-0.45; -3.08; +0.12; +1.16; -0.46; +1.60; +2.02
-0.84; +1.17; -1.56; +2.18; +4.59; -0.74; +0.92
+1.64; -0.40; -2.37; +0.68; -1.34; -1.32; -0.66
-0.24; +0.80; -0.39; +2.42; +0.04; -1.58; +0.85
:
-0.45; -3.08; +0.12; +1.16; -0.46; +1.60; +2.02
-0.24; +0.80; -0.39; +2.42; +0.04; -1.58; +0.85
-0.84; +1.17; -1.56; +2.18; +4.59; -0.74; +0.92
+1.64; -0.40; -2.37; +0.68; -1.34; -1.32; -0.66

-2.62; +4.12; +0.94; +4.65; +2.06; -3.50
-0.75; -0.38; +3.73; -3.87; +3.17; +2.70
-2.38; -3.02; +2.63; +3.11; +3.50; +4.71
+1.75; +4.66; +3.53; +4.63; +2.23; +0.31
-2.29; +3.95; +0.53; -2.49; +2.46; +4.11
:
-0.75; -0.38; +3.73; -3.87; +3.17; +2.70
+1.75; +4.66; +3.53; +4.63; +2.23; +0.31
-2.38; -3.02; +2.63; +3.11; +3.50; +4.71
-2.62; +4.12; +0.94; +4.65; +2.06; -3.50
-2.29; +3.95; +0.53; -2.49; +2.46; +4.11

-3.35; +2.14; -2.21; -2.14; +3.62; +2.56; +3.72
-3.13; -2.62; +4.11; +3.30; -2.98; +3.33; +0.45
+0.21; -3.20; -4.07; -5.77; -3.51; -0.78; -3.69
:
-3.13; -2.62; +4.11; +3.30; -2.98; +3.33; +0.45
-3.35; +2.14; -2.21; -2.14; +3.62; +2.56; +3.72
+0.21; -3.20; -4.07; -5.77; -3.51; -0.78; -3.69

+5.51; -0.16; +1.70
-0.58; -2.74; -1.35
+5.55; -3.64; +0.62
+4.09; +0.72; +0.53
-3.38; +3.03; -0.82
:
+5.51; -0.16; +1.70
+5.55; -3.64; +0.62
+4.09; +0.72; +0.53
-3.38; +3.03; -0.82
-0.58; -2.74; -1.35

-2.73; -0.11; -1.82; +4.77; -0.14
-0.87; -0.12; +2.12; -1.15; -0.17
+2.31; +0.12; -2.97; +1.23; -0.13
-0.94; -0.51; +0.51; -0.21; +0.55
+0.43; -0.98; +0.33; -2.55; +0.30
-0.86; -0.28; +1.84; +2.88; -0.49
-0.46; -0.35; +4.99; +1.00; +1.10
-2.16; -0.35; -2.02; -2.25; -0.03
+1.12; -0.29; +0.47; +1.36; +0.17
-0.73; +1.27; +1.94; -1.97; -1.23
:
-0.46; -0.35; +4.99; +1.00; +1.10
-0.87; -0.12; +2.12; -1.15; -0.17
-0.73; +1.27; +1.94; -1.97; -1.23
-0.86; -0.28; +1.84; +2.88; -0.49
-0.94; -0.51; +0.51; -0.21; +0.55
+1.12; -0.29; +0.47; +1.36; +0.17
+0.43; -0.98; +0.33; -2.55; +0.30
-2.73; -0.11; -1.82; +4.77; -0.14
-2.16; -0.35; -2.02; -2.25; -0.03
+2.31; +0.12; -2.97; +1.23; -0.13

-0.33; -0.03; -0.22; +0.03; -0.11
-0.80; +0.10; +0.07; -2.95; -0.14
-0.82; +0.00; +0.14; -3.47; -0.06
-0.59; +0.00; +3.84; -0.22; +0.14
-0.30; +0.08; +0.02; -0.10; +0.00
-0.41; -0.03; -0.18; -0.31; -0.12
+0.25; -0.28; +0.50; -2.55; +0.30
-4.09; -0.07; -0.27; -0.40; -0.04
-0.97; +0.14; -0.03; +0.15; -0.09
-0.13; +0.04; -0.05; +0.09; +0.07
-0.43; -0.13; -0.63; -0.31; +0.14
+4.39; +0.07; +0.20; -0.38; +0.03
:
-0.59; +0.00; +3.84; -0.22; +0.14
+0.25; -0.28; +0.50; -2.55; +0.30
+4.39; +0.07; +0.20; -0.38; +0.03
-0.82; +0.00; +0.14; -3.47; -0.06
-0.80; +0.10; +0.07; -2.95; -0.14
-0.30; +0.08; +0.02; -0.10; +0.00
-0.97; +0.14; -0.03; +0.15; -0.09
-0.13; +0.04; -0.05; +0.09; +0.07
-0.41; -0.03; -0.18; -0.31; -0.12
-0.33; -0.03; -0.22; +0.03; -0.11
-4.09; -0.07; -0.27; -0.40; -0.04
-0.43; -0.13; -0.63; -0.31; +0.14
---
+4.40; -1.18; -2.27; -0.76
-0.90; +0.53; -2.57; +0.11
+2.87; -5.41; -1.78; -3.79
:
-0.90; +0.53; -2.57
+2.87; -5.41; -1.78

-3.03; +3.76; -2.21; +5.15
-1.55; +3.01; +1.10; -2.71
-2.88; +5.25; +4.13; -3.41
+2.41; +1.66; -1.81; -2.11
+0.10; -4.54; +4.37; -2.87
:
-1.55; +3.01; +1.10
-2.88; +5.25; +4.13

-6.00; +1.97; +1.72; +1.64; +1.45
-0.73; +0.53; -1.48; -0.21; +5.24
+0.30; +1.79; +0.28; -2.12; -0.17
-1.98; +0.65; +0.99; +1.05; -2.52
+0.11; -1.61; -1.76; +2.25; -0.02
:
-0.73; +0.53; -1.48
+0.30; +1.79; +0.28

-0.27; -4.71; -2.22
+0.30; +0.15; -0.74
+0.60; +1.17; +2.27
+2.09; +4.05; +0.13
:
+0.30; +0.15; -0.74
+0.60; +1.17; +2.27

-1.22; -4.41; -3.78; +1.86; -1.36
-1.36; +0.21; -1.85; +1.00; -0.22
-1.23; -3.77; -3.60; +0.12; -1.58
:
-1.36; +0.21; -1.85
-1.23; -3.77; -3.60

-1.43; +2.70; -0.55; +1.66; -3.73
-2.82; +5.03; -0.74; +1.76; -0.65
-0.35; +2.35; +2.22; +1.88; -2.99
-2.91; +4.56; -0.66; +1.70; -2.35
-3.03; +4.98; -0.70; +1.70; -1.74
:
-2.82; +5.03; -0.74
-0.35; +2.35; +2.22
